Here is a tiny trained network, its code and every weight. The questions are about switching its units off for an input and a target symbol, where a switched-off unit gives its printed mean instead of its output.

import numpy as np


def w(rows, s, z=0):
    codes = np.array(rows[::2]) - 128.0
    scale = np.full(codes.shape[1], s)
    scale[-1] = z or s
    return codes * scale


def norm(h):
    return h / np.sqrt((h * h).mean(-1, keepdims=True) + 1e-5)


def f(y):
    return y / 2 * (1 + np.tanh(0.7978845608 * (y + 0.044715 * y**3)))


def softmax(a):
    e = np.exp(a - a.max(-1, keepdims=True))
    return e / e.sum(-1, keepdims=True)


def log_softmax(a):
    a = a - a.max(-1, keepdims=True)
    return a - np.log(np.exp(a).sum(-1, keepdims=True))


def net(x, mask):
    ids = ['αβγδεμπφω'.index(c) for c in x.split()]
    T = len(ids)
    res = E[ids] + P[:T]
    u = 0
    for l in range(2):
        r = norm(res)
        for j in range(2):
            rows = slice(2 * j, 2 * j + 2)
            q, k, v = (r @ M[l][rows].T for M in (Q, K, V))
            z = softmax(np.where(np.tri(T) > 0, q @ k.T / 2**0.5, -1e9)) @ v
            o = O[l][rows]
            res = res + np.where(mask[u + j], z, o[:, -1]) @ o[:, :-1]
        u += 2
        y = f(norm(res) @ A[l][:, :-1].T + A[l][:, -1])
        res = res + np.where(mask[u : u + 16], y, B[l][:, -1]) @ B[l][:, :-1]
        u += 16
    return log_softmax(norm(res)[-1] @ U[:, :-1].T + U[:, -1])


Q, K, V, O, A, B = {}, {}, {}, {}, {}, {}
E = w([
[96,173,122,37,88,179,166],'α',
[113,125,123,34,106,144,180],'β',
[210,24,98,98,135,86,197],'γ',
[137,139,131,59,69,233,165],'δ',
[142,161,75,92,150,81,240],'ε',
[183,31,139,49,83,169,144],'μ',
[79,231,92,59,126,127,204],'π',
[112,105,67,254,43,62,38],'φ',
[87,95,139,12,136,64,135],'ω',
],0.017)
P = w([
[3,39,166,251,178,189,189],'0',
[21,61,107,160,166,171,162],'1',
[73,103,179,125,88,136,210],'2',
[66,90,83,96,143,177,160],'3',
[111,119,162,95,78,132,195],'4',
[96,108,71,75,143,174,152],'5',
[136,145,161,79,72,129,176],'6',
[121,119,65,63,140,164,138],'7',
[161,161,159,66,70,123,162],'8',
[144,129,58,53,144,162,120],'9',
[195,176,157,61,79,118,145],'10',
[171,153,61,45,148,164,104],'11',
[215,185,149,48,77,127,140],'12',
],0.015)
Q[0] = w([
[113,131,251,193,149,126,154],'L0H0',
[173,159,149,89,24,70,153],'L0H0',
[137,129,131,128,133,128,120],'L0H1',
[139,119,110,116,107,116,126],'L0H1',
],0.026)
K[0] = w([
[32,59,73,145,167,171,158],'L0H0',
[194,156,8,66,178,145,41],'L0H0',
[133,139,119,120,120,129,129],'L0H1',
[119,130,127,153,128,128,115],'L0H1',
],0.017)
V[0] = w([
[37,237,113,175,52,228,182],'L0H0',
[208,40,214,184,12,237,99],'L0H0',
[116,157,106,237,1,59,50],'L0H1',
[143,113,179,41,201,166,214],'L0H1',
],0.0079)
O[0] = w([
[191,171,228,168,207,139,80,134],'L0H0',
[169,167,232,122,2,56,191,57],'L0H0',
[226,154,7,62,98,125,77,2],'L0H1',
[60,90,183,168,193,133,151,235],'L0H1',
],0.0095,0.0071)
A[0] = w([
[105,127,143,144,103,108,164,64],'L0N0',
[109,78,167,138,140,114,136,100],'L0N1',
[96,110,108,251,86,99,51,44],'L0N2',
[134,162,123,164,124,146,134,109],'L0N3',
[123,104,128,173,103,167,129,132],'L0N4',
[139,116,142,102,108,110,51,55],'L0N5',
[160,76,129,103,91,143,60,13],'L0N6',
[68,126,139,178,131,91,121,99],'L0N7',
[92,118,90,127,113,167,109,68],'L0N8',
[174,179,75,89,110,126,80,2],'L0N9',
[108,120,104,180,99,110,94,106],'L0N10',
[127,134,140,115,80,114,161,121],'L0N11',
[163,155,105,122,147,166,85,16],'L0N12',
[174,110,72,147,137,118,145,119],'L0N13',
[103,99,150,97,158,90,126,70],'L0N14',
[110,135,121,149,85,77,126,34],'L0N15',
],0.02,0.0083)
B[0] = w([
[112,147,92,144,118,139,117,171],'L0N0',
[107,173,120,111,110,165,123,254],'L0N1',
[92,88,129,248,114,40,72,162],'L0N2',
[128,125,118,101,150,65,125,118],'L0N3',
[83,159,100,98,144,77,129,155],'L0N4',
[136,146,129,84,117,131,129,130],'L0N5',
[170,139,123,114,119,185,123,139],'L0N6',
[183,103,102,99,104,133,127,208],'L0N7',
[153,125,117,94,155,97,139,164],'L0N8',
[147,171,133,81,154,171,143,148],'L0N9',
[118,112,120,187,149,108,89,138],'L0N10',
[122,139,120,146,156,157,98,198],'L0N11',
[143,115,130,105,171,93,159,133],'L0N12',
[123,105,152,143,123,182,144,161],'L0N13',
[93,161,139,148,118,157,127,216],'L0N14',
[136,90,144,109,167,113,107,131],'L0N15',
],0.018,0.0077)
Q[1] = w([
[172,100,145,111,117,165,178],'L1H0',
[150,176,125,18,112,178,63],'L1H0',
[176,231,48,109,154,136,186],'L1H1',
[231,113,180,106,106,248,225],'L1H1',
],0.014)
K[1] = w([
[204,120,74,105,134,147,99],'L1H0',
[171,165,53,157,115,74,50],'L1H0',
[162,98,97,156,129,71,5],'L1H1',
[216,108,73,74,123,88,94],'L1H1',
],0.012)
V[1] = w([
[175,171,117,6,144,200,195],'L1H0',
[124,137,140,122,110,172,110],'L1H0',
[28,194,132,166,133,110,139],'L1H1',
[135,175,113,62,131,210,149],'L1H1',
],0.011)
O[1] = w([
[171,161,36,254,154,200,197,121],'L1H0',
[219,111,78,111,145,122,171,155],'L1H0',
[136,236,53,73,160,26,146,254],'L1H1',
[116,44,245,3,99,20,127,201],'L1H1',
],0.0096,0.0086)
A[1] = w([
[104,77,66,99,77,104,157,142],'L1N0',
[157,138,188,143,201,123,101,40],'L1N1',
[173,191,187,139,16,92,152,82],'L1N2',
[216,50,120,169,131,121,164,57],'L1N3',
[91,176,133,115,136,162,128,94],'L1N4',
[100,111,56,110,2,107,145,5],'L1N5',
[125,155,98,131,110,164,75,149],'L1N6',
[213,118,83,197,139,118,139,75],'L1N7',
[159,143,146,127,104,180,38,92],'L1N8',
[156,129,91,83,163,142,138,112],'L1N9',
[139,178,92,151,146,134,127,119],'L1N10',
[192,183,237,148,118,102,126,92],'L1N11',
[142,49,143,150,96,161,111,175],'L1N12',
[101,113,123,93,138,110,68,89],'L1N13',
[192,123,83,130,96,186,116,118],'L1N14',
[127,155,176,140,114,109,177,72],'L1N15',
],0.025,0.013)
B[1] = w([
[125,151,135,68,122,90,88,232],'L1N0',
[160,135,126,91,92,122,10,142],'L1N1',
[147,9,78,66,142,152,113,161],'L1N2',
[75,236,110,111,40,163,61,153],'L1N3',
[170,94,134,156,127,118,109,244],'L1N4',
[106,152,105,192,97,251,149,163],'L1N5',
[139,125,149,128,137,79,96,154],'L1N6',
[115,117,163,113,121,157,216,161],'L1N7',
[117,95,94,197,89,98,129,150],'L1N8',
[115,131,164,164,106,146,144,204],'L1N9',
[127,76,164,102,138,172,71,160],'L1N10',
[113,228,65,154,189,126,148,164],'L1N11',
[144,117,79,143,88,179,124,167],'L1N12',
[112,130,116,144,140,146,195,172],'L1N13',
[81,149,148,117,174,75,144,163],'L1N14',
[167,118,169,127,61,127,122,167],'L1N15',
],0.024,0.012)
U = w([
[170,222,150,154,152,96,125,138],'α',
[148,109,225,146,73,105,167,69],'β',
[63,177,103,148,78,187,113,120],'γ',
[183,130,44,110,178,129,146,171],'δ',
[83,96,141,155,209,173,183,131],'ε',
[134,8,105,85,93,160,122,64],'μ',
[124,110,163,120,172,152,15,88],'π',
[108,103,97,192,115,59,112,254],'φ',
[83,136,155,45,151,60,127,125],'ω',
],0.011,0.0039)

Each question gives the input, a string of symbols that net reads in full, and the target symbol t.
The units are the heads (2 rows each of Q, K, V and O) and the neurons (one row each of A and B). Each row of codes is followed by its name. A weight is (code - 128) times the scale printed after its matrix; where a second scale follows, it is the last column's (O, A, B and U).
mask holds one flag per unit, layer by layer, with each layer's heads first. A switched-off unit (its flag False) gives its mean, the last column of its rows in O or B, instead of its output. The means were averaged over made-up inputs and are rounded, as every weight is.
A unit's drop is (log p(t) with every unit on - log p(t) with that unit switched off) / (log p(t) with every unit on - log p(t) with every unit switched off).
The circuit of an input: a set's keep is (log p(t) with only the set's units on - log p(t) with every unit switched off) / (log p(t) with every unit on - log p(t) with every unit switched off). Starting from the 12 units with the biggest drops (on a tie, the unit counted first), units are removed one at a time, each time the one whose removal leaves the highest keep (on an exact tie, the one counted first), for as long as the keep stays at least 0.8.
circuit, biggest first: the units of the circuit, biggest drop first
k most important neurons: the k neurons with the biggest drops, biggest first
k most important neurons of layer l: the k neurons of layer l with the biggest drops, biggest first
heads that matter: for each layer, one digit per head in row order, 1 if its drop is at least 0.15 and else 0, layers parted by /
input β ω π ω γ γ ω, target γ: heads that matter : 10 / 00
input γ γ δ ε γ ε α γ α γ ω ω μ, target ω: heads that matter : 11 / 00
input φ μ β, target μ: heads that matter : 10 / 01
input μ γ ε ω, target ε: heads that matter : 10 / 00
input φ ω ω ω φ β ε γ, target ε: 3 most important neurons of layer 0 : (L0N9; L0N2; L0N10)
input ω ε ω, target ε: circuit, biggest first : (L0H0; L1N0)
input ω π ω φ γ, target γ: circuit, biggest first : (L1N3; L1H1)
input ω π ω, target π: circuit, biggest first : (L0H0)
input ε γ ω φ ω ω π ω α π β γ β, target γ: heads that matter : 10 / 11
input ω γ γ π ε, target π: circuit, biggest first : (L0H0; L1N1)
input π φ β ω φ, target ω: 4 most important neurons : (L0N9; L0N2; L1N7; L0N8)
input ω δ β, target δ: 2 most important neurons : (L1N11; L1N2)
input ε δ ε μ δ α, target δ: circuit, biggest first : (L0H0; L1N11; L1N2)
input ω ε γ μ μ ε, target μ: circuit, biggest first : (L0H0; L1N2)
input ω ω δ ω α ω β ω γ, target ω: heads that matter : 11 / 01
input ω ω γ ω β, target ω: 2 most important neurons : (L1N0; L1N5)
input α γ ω δ ω π β ω φ φ ω ε, target ω: heads that matter : 11 / 10
input ω γ ε φ ω μ ω β γ μ γ, target γ: circuit, biggest first : (L1N3; L1H0)
input ε δ α ε ω φ ε π β, target π: heads that matter : 11 / 01
input ω φ ω γ ω μ α φ γ, target φ: 3 most important neurons : (L1N8; L0N9; L0N2)
input ε π π δ ε ω φ ω ω μ β, target μ: circuit, biggest first : (L1N2; L0H0)
input ω ω ε β, target ε: most important neuron : (L1N0)
input φ γ π μ μ β μ ε ω γ φ μ, target φ: 4 most important neurons : (L1N8; L0N9; L1N14; L0N2)
input ω ω γ ω β γ ω β β δ α π, target α: heads that matter : 10 / 01
